Below are the code and all the weights of a small trained network. Each question names an input and a class and asks about switching units off, where a switched-off unit gives its printed mean instead of its output.

import numpy as np


def w(rows, s, z=0):
    codes = np.array(rows[::2]) - 128.0
    scale = np.full(codes.shape[1], s)
    scale[-1] = z or s
    return codes * scale


def norm(h):
    return h / np.sqrt((h * h).mean(-1, keepdims=True) + 1e-5)


def f(y):
    return y / 2 * (1 + np.tanh(0.7978845608 * (y + 0.044715 * y**3)))


def log_softmax(a):
    a = a - a.max(-1, keepdims=True)
    return a - np.log(np.exp(a).sum(-1, keepdims=True))


def net(x, mask):
    res = np.array(x, float).reshape(1, 7) / 4 @ E
    u = 0
    for l in range(3):
        y = f(norm(res) @ A[l][:, :-1].T + A[l][:, -1])
        res = res + np.where(mask[u : u + 12], y, B[l][:, -1]) @ B[l][:, :-1]
        u += 12
    return log_softmax(norm(res)[-1] @ U[:, :-1].T + U[:, -1])


A, B = {}, {}
E = w([
[51,220,216,203,136,205,27,126,204,175,156,83],'x0',
[140,185,67,140,73,152,225,173,151,214,109,19],'x1',
[125,131,129,121,128,127,128,129,124,137,128,132],'x2',
[186,120,255,107,185,158,161,245,55,170,166,163],'x3',
[122,122,125,136,130,133,136,133,130,122,135,131],'x4',
[143,182,46,112,161,173,76,121,30,80,208,55],'x5',
[67,149,139,56,123,43,100,230,166,48,133,59],'x6',
],0.0018)
A[0] = w([
[62,99,196,105,98,125,24,60,116,77,181,184,60],'0.n1',
[66,149,65,168,74,82,124,41,145,116,79,132,5],'0.n2',
[142,193,91,138,156,136,103,104,43,59,215,112,82],'0.n3',
[164,123,114,215,129,205,166,54,94,164,115,203,48],'0.n4',
[83,84,174,129,120,74,172,104,174,148,68,198,103],'0.n5',
[148,176,34,154,95,98,173,178,169,248,133,56,88],'0.n6',
[96,173,190,93,119,168,68,68,190,158,164,134,71],'0.n7',
[190,128,112,194,174,199,168,12,103,201,129,164,70],'0.n8',
[44,149,127,59,125,5,80,248,170,57,120,67,75],'0.n9',
[79,98,190,163,92,91,160,120,171,142,50,170,77],'0.n10',
[94,139,69,148,74,78,84,21,152,41,120,156,135],'0.n11',
[168,112,137,166,120,99,129,69,125,152,133,109,5],'0.n12',
],0.0027,0.0024)
B[0] = w([
[110,162,87,139,140,150,138,170,113,107,10,129,186],'0.n1',
[153,117,160,154,151,85,105,86,129,170,187,109,116],'0.n2',
[153,38,81,99,102,178,64,170,176,187,120,114,179],'0.n3',
[162,172,184,100,47,106,107,111,136,72,141,130,195],'0.n4',
[173,90,71,107,101,150,56,183,128,144,140,99,203],'0.n5',
[58,47,146,153,125,154,149,157,54,101,43,93,219],'0.n6',
[140,151,82,140,146,159,179,149,117,101,103,146,143],'0.n7',
[127,156,199,81,26,177,166,106,119,23,163,125,234],'0.n8',
[209,162,218,116,3,205,155,23,107,79,165,168,252],'0.n9',
[183,116,87,131,132,166,73,137,184,169,162,108,168],'0.n10',
[109,113,188,124,150,82,143,128,74,178,144,119,224],'0.n11',
[75,139,131,59,109,165,137,115,182,70,127,182,61],'0.n12',
],0.0034,0.0014)
A[1] = w([
[76,180,158,37,133,32,143,208,212,24,152,64,33],'1.n1',
[73,230,159,197,155,201,90,133,185,168,147,75,76],'1.n2',
[115,98,148,153,91,67,132,146,223,181,93,182,43],'1.n3',
[95,138,65,105,123,109,94,29,183,120,97,109,4],'1.n4',
[194,75,62,67,117,72,196,125,71,118,121,128,67],'1.n5',
[197,92,79,91,128,44,179,112,89,129,145,139,63],'1.n6',
[105,137,30,107,120,208,68,117,37,112,197,74,60],'1.n7',
[121,94,165,152,91,125,179,136,236,145,68,186,92],'1.n8',
[174,132,214,123,210,130,149,206,83,137,182,186,123],'1.n9',
[93,108,117,171,139,164,119,85,103,86,80,251,117],'1.n10',
[54,129,35,137,105,83,99,9,205,80,107,132,77],'1.n11',
[74,87,131,103,198,79,32,102,119,47,72,249,50],'1.n12',
],0.0031,0.0019)
B[1] = w([
[177,124,119,147,29,193,150,30,116,123,140,175,110],'1.n1',
[84,150,71,102,171,106,143,139,192,58,88,253,209],'1.n2',
[170,124,74,100,144,180,76,170,147,130,171,78,137],'1.n3',
[145,136,179,128,149,129,182,169,152,174,173,135,110],'1.n4',
[112,203,117,149,169,122,111,150,217,87,89,196,232],'1.n5',
[116,182,126,158,148,156,108,143,183,122,99,167,190],'1.n6',
[219,76,167,79,125,163,42,171,211,162,146,127,191],'1.n7',
[196,83,99,55,161,184,59,145,104,114,180,93,186],'1.n8',
[105,134,134,189,157,64,155,106,91,174,172,53,254],'1.n9',
[108,151,125,58,92,73,99,110,117,70,82,66,186],'1.n10',
[160,169,208,166,171,66,197,173,93,209,234,93,168],'1.n11',
[38,84,89,116,137,139,82,75,67,109,58,31,205],'1.n12',
],0.0039,0.0019)
A[2] = w([
[111,131,174,194,186,34,180,139,78,188,214,109,11],'2.n1',
[85,201,175,133,166,148,86,135,159,129,127,106,128],'2.n2',
[140,136,49,101,116,84,118,80,192,104,147,133,153],'2.n3',
[105,183,50,129,206,100,143,151,180,89,98,253,35],'2.n4',
[88,86,86,131,95,158,168,153,117,129,30,59,55],'2.n5',
[101,111,98,101,136,61,159,64,140,181,183,121,30],'2.n6',
[204,68,90,113,146,152,38,162,157,161,155,128,69],'2.n7',
[176,132,28,117,131,67,170,139,96,93,102,172,14],'2.n8',
[182,136,195,130,22,160,142,64,123,75,148,169,73],'2.n9',
[200,54,102,89,150,158,68,154,187,163,151,109,5],'2.n10',
[85,139,77,158,93,184,206,165,103,177,86,103,73],'2.n11',
[204,56,100,96,126,67,161,149,81,110,143,140,98],'2.n12',
],0.0045,0.0024)
B[2] = w([
[112,187,207,205,172,4,206,164,196,246,197,61,217],'2.n1',
[159,100,69,150,99,151,214,152,144,130,83,177,182],'2.n2',
[157,132,194,156,152,160,159,232,96,195,173,113,175],'2.n3',
[32,206,73,245,153,196,188,167,207,89,34,235,210],'2.n4',
[67,62,138,103,247,51,53,86,55,102,100,90,169],'2.n5',
[152,167,226,172,178,134,171,203,112,177,163,123,106],'2.n6',
[149,44,72,93,136,207,127,199,201,188,162,74,209],'2.n7',
[100,177,135,158,126,237,129,124,183,132,126,180,143],'2.n8',
[200,203,158,46,22,166,176,26,51,88,183,158,252],'2.n9',
[192,51,58,77,172,191,26,185,175,177,215,117,187],'2.n10',
[109,86,114,85,142,51,29,56,59,54,110,129,174],'2.n11',
[86,167,125,169,64,191,130,139,206,142,147,141,182],'2.n12',
],0.0043,0.0025)
U = w([
[228,236,190,49,7,210,198,26,70,55,208,176,171],'0',
[41,228,52,244,186,223,199,213,250,81,34,253,132],'1',
[222,16,39,51,188,230,31,234,213,209,227,45,2],'2',
[128,206,237,223,210,16,223,174,151,237,221,49,141],'3',
[46,55,73,79,209,28,41,40,21,39,32,58,181],'4',
],0.0068,0.0017)

Each question gives the input, the list of numbers given to net, and the class t.
The units are the neurons (one row each of A and B). Each row of codes is followed by its name. A weight is (code - 128) times the scale printed after its matrix; where a second scale follows, it is the last column's (A, B and U).
mask holds one flag per neuron, layer by layer. A switched-off neuron (its flag False) gives its mean, the last column of its row in B, instead of its output. The means were averaged over made-up inputs and are rounded, as every weight is.
A unit's drop is (log p(t) with every unit on - log p(t) with that unit switched off) / (log p(t) with every unit on - log p(t) with every unit switched off).
The circuit of an input: a set's keep is (log p(t) with only the set's units on - log p(t) with every unit switched off) / (log p(t) with every unit on - log p(t) with every unit switched off). Starting from the 12 units with the biggest drops (on a tie, the unit counted first), units are removed one at a time, each time the one whose removal leaves the highest keep (on an exact tie, the one counted first), for as long as the keep stays at least 0.8.
units of the circuit, in order: the units of the circuit, biggest drop first
most important unit: the unit with the biggest drop
top k neurons: the k neurons with the biggest drops, biggest first
k most important neurons of layer l: the k neurons of layer l with the biggest drops, biggest first
input [8,-8,7,8,5,8,-4], class 1: units of the circuit, in order	1.n2, 0.n1, 2.n2
input [2,-6,-1,1,-5,8,-4], class 2: top 2 neurons	1.n7, 0.n3
input [3,5,4,-7,-2,0,-7], class 0: units of the circuit, in order	0.n8
input [4,5,-1,1,-8,4,-5], class 0: 3 most important neurons of layer 0	0.n8, 0.n4, 0.n1
input [-7,-7,-6,-4,-2,-8,5], class 2: 3 most important neurons of layer 1	1.n3, 1.n8, 1.n2
input [-1,5,-5,7,6,4,-5], class 3: units of the circuit, in order	1.n9, 2.n1
input [7,0,2,7,3,-3,-3], class 1: top 4 neurons	1.n2, 0.n11, 1.n11, 2.n4
input [-7,-6,3,8,-6,3,2], class 3: units of the circuit, in order	1.n9, 2.n1
input [7,8,-7,5,4,2,8], class 0: top 3 neurons	0.n9, 1.n1, 1.n12
input [1,8,4,-7,-3,6,-4], class 4: top 2 neurons	0.n6, 2.n11
input [1,3,-6,-5,8,-4,-2], class 3: 2 most important neurons of layer 1	1.n11, 1.n7
input [-8,8,-8,0,-3,4,7], class 1: top 2 neurons	1.n5, 0.n8
input [3,7,0,-3,-3,-5,7], class 0: top 3 neurons	0.n9, 1.n1, 2.n9
input [-8,-2,-2,1,-5,0,6], class 1: units of the circuit, in order	1.n5
input [-4,8,1,-2,-7,7,5], class 4: top 2 neurons	0.n6, 2.n5
input [2,-5,-3,2,3,6,-5], class 2: top 4 neurons	0.n3, 1.n7, 0.n9, 2.n7
input [1,-5,-5,-4,3,0,5], class 0: top 2 neurons	0.n9, 0.n6
input [1,3,3,8,1,7,-5], class 3: top 3 neurons	1.n9, 0.n5, 2.n1
input [3,7,-8,-3,-8,-7,-6], class 2: 4 most important neurons of layer 1	1.n8, 1.n3, 1.n12, 1.n9
input [-6,6,1,3,4,-3,4], class 1: most important unit	1.n5
input [5,4,5,-7,0,-4,7], class 0: top 2 neurons	0.n9, 1.n1
input [-4,-5,-8,-2,-4,-3,-3], class 4: top 3 neurons	1.n12, 0.n9, 1.n2
input [-8,6,-5,8,5,4,3], class 1: top 4 neurons	1.n5, 0.n11, 1.n6, 1.n11
input [-6,-6,6,8,-3,7,-5], class 3: units of the circuit, in order	1.n9, 2.n1
input [-6,-6,3,1,-6,0,-2], class 1: 2 most important neurons of layer 0	0.n6, 0.n5
